Here is a tiny trained network, its code and every weight. The questions are about switching its units off for an input and a target symbol, where a switched-off unit gives its printed mean instead of its output.

import numpy as np


def w(rows, s, z=0):
    codes = np.array(rows[::2]) - 128.0
    scale = np.full(codes.shape[1], s)
    scale[-1] = z or s
    return codes * scale


def norm(h):
    return h / np.sqrt((h * h).mean(-1, keepdims=True) + 1e-5)


def f(y):
    return y / 2 * (1 + np.tanh(0.7978845608 * (y + 0.044715 * y**3)))


def softmax(a):
    e = np.exp(a - a.max(-1, keepdims=True))
    return e / e.sum(-1, keepdims=True)


def log_softmax(a):
    a = a - a.max(-1, keepdims=True)
    return a - np.log(np.exp(a).sum(-1, keepdims=True))


def net(x, mask):
    ids = ['ΓΣΦΨηλμ'.index(c) for c in x.split()]
    T = len(ids)
    res = E[ids] + P[:T]
    u = 0
    for l in range(2):
        q, k, v = (norm(res) @ M[l].T for M in (Q, K, V))
        z = softmax(np.where(np.tri(T) > 0, q @ k.T / 2**0.5, -1e9)) @ v
        res = res + np.where(mask[u], z, O[l][:, -1]) @ O[l][:, :-1]
        u += 1
        y = f(norm(res) @ A[l][:, :-1].T + A[l][:, -1])
        res = res + np.where(mask[u : u + 4], y, B[l][:, -1]) @ B[l][:, :-1]
        u += 4
    return log_softmax(norm(res)[-1] @ U[:, :-1].T + U[:, -1])


Q, K, V, O, A, B = {}, {}, {}, {}, {}, {}
E = w([
[114,182,72,100,89,136,202],'Γ',
[169,151,8,122,119,163,219],'Σ',
[174,151,105,109,165,134,105],'Φ',
[139,60,94,110,102,126,88],'Ψ',
[138,167,215,118,62,204,159],'η',
[84,175,125,124,130,79,82],'λ',
[21,167,65,190,159,203,172],'μ',
],0.014)
P = w([
[127,61,109,196,194,103,145],'0',
[82,158,109,143,177,117,124],'1',
[2,122,130,108,153,156,127],'2',
[42,122,126,113,145,160,84],'3',
[63,135,126,125,123,164,64],'4',
[74,152,132,140,105,165,69],'5',
[75,159,135,142,94,156,92],'6',
[64,134,145,145,109,149,110],'7',
[76,137,144,151,108,154,103],'8',
[69,136,126,152,123,144,106],'9',
[59,147,140,135,117,124,112],'10',
],0.0061)
Q[0] = w([
[79,144,248,106,253,21,174],'L0H0',
[235,197,98,112,201,165,56],'L0H0',
],0.0041)
K[0] = w([
[189,81,133,179,147,22,255],'L0H0',
[106,48,96,182,72,214,28],'L0H0',
],0.0037)
V[0] = w([
[244,100,63,14,72,162,71],'L0H0',
[42,208,49,85,33,177,2],'L0H0',
],0.0052)
O[0] = w([
[101,34,154,6,208,70,182,186],'L0H0',
[130,3,207,189,124,79,227,254],'L0H0',
],0.0065,0.0057)
A[0] = w([
[88,145,150,240,81,227,89,123],'L0N0',
[198,91,103,84,141,119,176,44],'L0N1',
[42,121,254,237,230,101,92,247],'L0N2',
[9,105,122,158,163,79,106,251],'L0N3',
],0.0052,0.0014)
B[0] = w([
[87,69,134,113,155,58,55,164],'L0N0',
[65,37,34,72,89,182,189,167],'L0N1',
[253,211,74,150,174,124,181,251],'L0N2',
[224,73,164,147,69,80,104,252],'L0N3',
],0.0069,0.0038)
Q[1] = w([
[188,1,162,147,89,117,239],'L1H0',
[31,197,88,49,120,116,154],'L1H0',
],0.0064)
K[1] = w([
[243,87,216,254,96,120,252],'L1H0',
[158,86,119,53,130,148,6],'L1H0',
],0.005)
V[1] = w([
[185,200,216,42,80,64,159],'L1H0',
[42,118,199,178,254,243,169],'L1H0',
],0.0043)
O[1] = w([
[213,209,63,76,70,226,2,1],'L1H0',
[21,94,252,204,242,249,146,102],'L1H0',
],0.008,0.00074)
A[1] = w([
[227,203,243,163,106,106,87,186],'L1N0',
[111,251,125,92,128,174,200,182],'L1N1',
[180,196,172,25,187,213,171,184],'L1N2',
[117,148,110,52,164,134,254,250],'L1N3',
],0.005,0.0015)
B[1] = w([
[130,146,18,123,53,247,199,174],'L1N0',
[92,76,192,136,25,200,24,144],'L1N1',
[218,81,166,182,127,170,107,171],'L1N2',
[112,225,204,87,181,132,2,255],'L1N3',
],0.0068,0.0032)
U = w([
[64,208,159,107,68,111,75,4],'Γ',
[77,178,45,102,145,191,144,11],'Σ',
[159,206,161,81,197,154,61,118],'Φ',
[112,90,150,83,113,83,120,216],'Ψ',
[132,145,168,154,86,255,74,226],'η',
[218,192,68,157,51,161,141,103],'λ',
[82,184,174,252,155,120,176,101],'μ',
],0.0083,0.0025)

Each question gives the input, a string of symbols that net reads in full, and the target symbol t.
The units are the heads (2 rows each of Q, K, V and O) and the neurons (one row each of A and B). Each row of codes is followed by its name. A weight is (code - 128) times the scale printed after its matrix; where a second scale follows, it is the last column's (O, A, B and U).
mask holds one flag per unit, layer by layer, with each layer's heads first. A switched-off unit (its flag False) gives its mean, the last column of its rows in O or B, instead of its output. The means were averaged over made-up inputs and are rounded, as every weight is.
A unit's drop is (log p(t) with every unit on - log p(t) with that unit switched off) / (log p(t) with every unit on - log p(t) with every unit switched off).
The circuit of an input: a set's keep is (log p(t) with only the set's units on - log p(t) with every unit switched off) / (log p(t) with every unit on - log p(t) with every unit switched off). Starting from all 10 units, units are removed one at a time, each time the one whose removal leaves the highest keep (on an exact tie, the one counted first), for as long as the keep stays at least 0.8.
circuit, biggest first: the units of the circuit, biggest drop first
k most important neurons: the k neurons with the biggest drops, biggest first
top k neurons in layer l: the k neurons of layer l with the biggest drops, biggest first
drop when u is switched off: that unit's drop, to one decimal
input λ μ η Γ μ η, target μ: most important neuron : [L0N0]
input Ψ Σ Φ Γ, target Γ: circuit, biggest first : [L1N3, L1N1]
input η Φ Ψ Φ λ λ Ψ Ψ λ Ψ, target λ: circuit, biggest first : [L1H0, L0H0, L0N2, L0N3]
input η Ψ Ψ Ψ Ψ Ψ μ Ψ Φ, target μ: circuit, biggest first : [L1H0, L0N3]
input Ψ η μ Φ μ Ψ Σ, target μ: 4 most important neurons : [L0N3, L0N2, L1N0, L1N3]
input Ψ Ψ Ψ Ψ Σ, target Ψ: circuit, biggest first : [L0H0, L0N2]
input η Σ η Φ, target η: 2 most important neurons : [L0N0, L0N3]
input η Ψ η Ψ η Φ, target η: 3 most important neurons : [L1N2, L0N2, L0N3]
input Ψ λ Ψ Φ λ Ψ Ψ η Ψ Γ, target Γ: circuit, biggest first : [L1N3, L0N2]
input Γ η Ψ Φ μ μ Σ Ψ, target μ: circuit, biggest first : [L1H0, L0N3, L0H0]
input Γ Ψ Γ Ψ η Γ, target η: circuit, biggest first : [L1H0, L1N1, L0H0]
input Ψ Ψ Γ Σ Σ η Γ, target η: 3 most important neurons : [L1N1, L0N0, L0N1]
input Φ Ψ Γ Φ μ Ψ, target μ: 2 most important neurons : [L0N2, L0N3]
input Φ Ψ Ψ μ Φ, target μ: circuit, biggest first : [L1H0]
input η Ψ η λ Ψ, target λ: 4 most important neurons : [L0N3, L0N0, L0N2, L1N3]
input λ Φ Ψ Ψ η Ψ Σ, target Σ: 2 most important neurons : [L0N3, L1N3]
input Ψ Ψ Γ η Σ, target η: top 2 neurons in layer 1 : [L1N1, L1N3]
input Γ Φ μ Σ, target μ: drop when L1N0 is switched off : 0.1
input λ Γ Φ, target λ: drop when L0N0 is switched off : 0.0
input Φ Φ η λ, target λ: drop when L1N0 is switched off : 0.1
input Ψ Γ Ψ Ψ Σ Ψ η Ψ η Ψ, target η: drop when L0N1 is switched off : 0.2
input Ψ λ η Ψ, target η: most important neuron : [L0N1]
